Below is a small trained network, with its code and all its weights. Each question gives an input and a class and asks what happens when units are switched off, that is, made to give their printed mean instead of their output.

import numpy as np


def w(rows, s, z=0):
    codes = np.array(rows[::2]) - 128.0
    scale = np.full(codes.shape[1], s)
    scale[-1] = z or s
    return codes * scale


def f(y):
    return np.maximum(y, 0)


def log_softmax(a):
    a = a - a.max(-1, keepdims=True)
    return a - np.log(np.exp(a).sum(-1, keepdims=True))


def net(x, mask):
    res = np.array(x, float).reshape(1, 7) / 4 @ E
    y = f(res @ A[0][:, :-1].T + A[0][:, -1])
    res = res + np.where(mask, y, B[0][:, -1]) @ B[0][:, :-1]
    return log_softmax(res[-1] @ U[:, :-1].T + U[:, -1])


A, B = {}, {}
E = w([
[133,139,190,73,101,109,244,99,135,124,150],'x0',
[134,90,134,91,225,114,120,75,177,135,131],'x1',
[79,152,184,57,138,108,144,173,164,129,160],'x2',
[85,109,193,106,148,110,97,160,136,140,49],'x3',
[66,175,163,212,122,135,131,164,126,160,63],'x4',
[97,85,178,132,163,106,107,99,90,26,137],'x5',
[96,149,99,196,56,159,154,55,168,145,157],'x6',
],0.011)
A[0] = w([
[153,137,153,82,177,122,237,97,108,109,200,142],'neuron 1',
[119,147,92,98,110,153,147,137,155,131,187,88],'neuron 2',
[80,133,121,77,125,129,1,241,159,140,143,250],'neuron 3',
[151,142,97,177,116,148,110,135,122,111,79,123],'neuron 4',
[147,114,138,117,98,116,116,136,139,166,81,127],'neuron 5',
[140,146,102,91,45,116,170,170,149,171,178,107],'neuron 6',
[109,114,122,137,160,120,126,22,162,165,120,51],'neuron 7',
[106,153,97,141,105,147,149,171,158,160,130,154],'neuron 8',
[123,130,167,48,177,125,139,158,165,138,135,50],'neuron 9',
[161,88,156,30,153,115,117,66,115,29,190,167],'neuron 10',
[212,115,92,80,117,118,100,188,61,91,132,149],'neuron 11',
[101,122,219,43,212,114,138,164,185,157,111,126],'neuron 12',
[196,92,45,38,163,128,80,58,181,178,135,242],'neuron 13',
[94,128,156,149,136,117,123,95,161,164,98,56],'neuron 14',
[111,152,24,125,164,144,97,120,190,161,213,169],'neuron 15',
[188,122,88,132,135,123,141,147,80,97,163,154],'neuron 16',
[121,112,171,142,145,145,102,90,110,88,53,109],'neuron 17',
],0.012,0.0022)
B[0] = w([
[74,94,174,103,121,118,141,120,243,123,97,219],'neuron 1',
[121,123,162,157,122,114,152,79,129,125,127,171],'neuron 2',
[100,165,120,87,121,182,77,233,104,123,106,240],'neuron 3',
[112,126,175,91,165,111,114,135,80,146,143,183],'neuron 4',
[70,146,131,160,141,133,91,125,100,87,172,158],'neuron 5',
[69,165,105,169,174,156,238,128,148,136,143,199],'neuron 6',
[184,123,103,111,112,111,88,140,148,114,129,169],'neuron 7',
[127,124,100,153,140,139,183,113,62,93,167,179],'neuron 8',
[90,90,208,156,99,96,114,93,101,123,115,206],'neuron 9',
[186,127,118,194,141,87,141,44,33,170,146,243],'neuron 10',
[172,134,88,99,110,138,44,179,132,113,119,196],'neuron 11',
[66,93,243,112,136,111,18,128,130,140,98,251],'neuron 12',
[185,147,61,87,104,165,71,197,182,86,130,233],'neuron 13',
[123,114,153,102,146,125,93,150,80,132,124,160],'neuron 14',
[246,85,123,114,116,67,84,78,92,137,104,202],'neuron 15',
[129,123,131,89,132,141,82,165,157,135,104,174],'neuron 16',
[169,105,130,124,108,91,95,81,126,160,142,186],'neuron 17',
],0.014,0.017)
U = w([
[107,107,168,194,156,60,151,1,96,158,155,170],'0',
[149,118,115,103,104,113,142,83,218,66,121,44],'1',
[225,152,31,121,125,137,97,123,79,84,157,254],'2',
[81,129,179,79,145,145,50,182,103,103,75,185],'3',
[68,188,112,157,148,190,195,134,137,90,167,12],'4',
],0.0087,0.0022)

Each question gives the input, the list of numbers given to net, and the class t.
The units are the neurons (one row each of A and B). Each row of codes is followed by its name. A weight is (code - 128) times the scale printed after its matrix; where a second scale follows, it is the last column's (A, B and U).
mask holds one flag per neuron, in row order. A switched-off neuron (its flag False) gives its mean, the last column of its row in B, instead of its output. The means were averaged over made-up inputs and are rounded, as every weight is.
A unit's drop is (log p(t) with every unit on - log p(t) with that unit switched off) / (log p(t) with every unit on - log p(t) with every unit switched off).
The circuit of an input: a set's keep is (log p(t) with only the set's units on - log p(t) with every unit switched off) / (log p(t) with every unit on - log p(t) with every unit switched off). Starting from the 12 units with the biggest drops (on a tie, the unit counted first), units are removed one at a time, each time the one whose removal leaves the highest keep (on an exact tie, the one counted first), for as long as the keep stays at least 0.8.
circuit, biggest first: the units of the circuit, biggest drop first
unit that matters most: the unit with the biggest drop
k most important neurons: the k neurons with the biggest drops, biggest first
drop of u: that unit's drop, to one decimal
input [7,3,3,-4,-1,7,-8], class 0: circuit, biggest first : neuron 10
input [-4,-4,-7,8,-6,4,8], class 2: 2 most important neurons : neuron 12; neuron 9
input [-2,0,-3,-4,6,1,1], class 2: 4 most important neurons : neuron 12; neuron 9; neuron 1; neuron 10
input [4,6,-7,-6,8,7,6], class 1: circuit, biggest first : neuron 10; neuron 12
input [5,-7,4,7,6,-5,2], class 4: circuit, biggest first : neuron 6; neuron 8
input [6,-6,-6,5,-5,-2,-1], class 1: circuit, biggest first : neuron 12; neuron 3; neuron 10
input [5,0,-5,1,-3,3,1], class 0: 3 most important neurons : neuron 10; neuron 3; neuron 13
input [7,-6,1,-8,-7,1,-4], class 1: 2 most important neurons : neuron 1; neuron 11
input [4,8,2,-4,0,1,5], class 1: 3 most important neurons : neuron 1; neuron 13; neuron 7
input [-2,-3,-3,-3,-2,7,6], class 0: 3 most important neurons : neuron 13; neuron 3; neuron 11
input [6,7,1,-6,-5,0,8], class 1: 2 most important neurons : neuron 1; neuron 13
input [-4,5,-2,1,2,8,4], class 0: 3 most important neurons : neuron 13; neuron 3; neuron 11
input [3,-7,-6,-3,7,-3,5], class 4: drop of neuron 10 : 0.2
input [7,3,-6,-4,-4,-8,-3], class 1: drop of neuron 1 : 1.8
input [8,-8,8,-1,7,-7,-7], class 4: unit that matters most : neuron 6
input [-5,0,-4,1,2,-6,5], class 2: drop of neuron 3 : 0.0
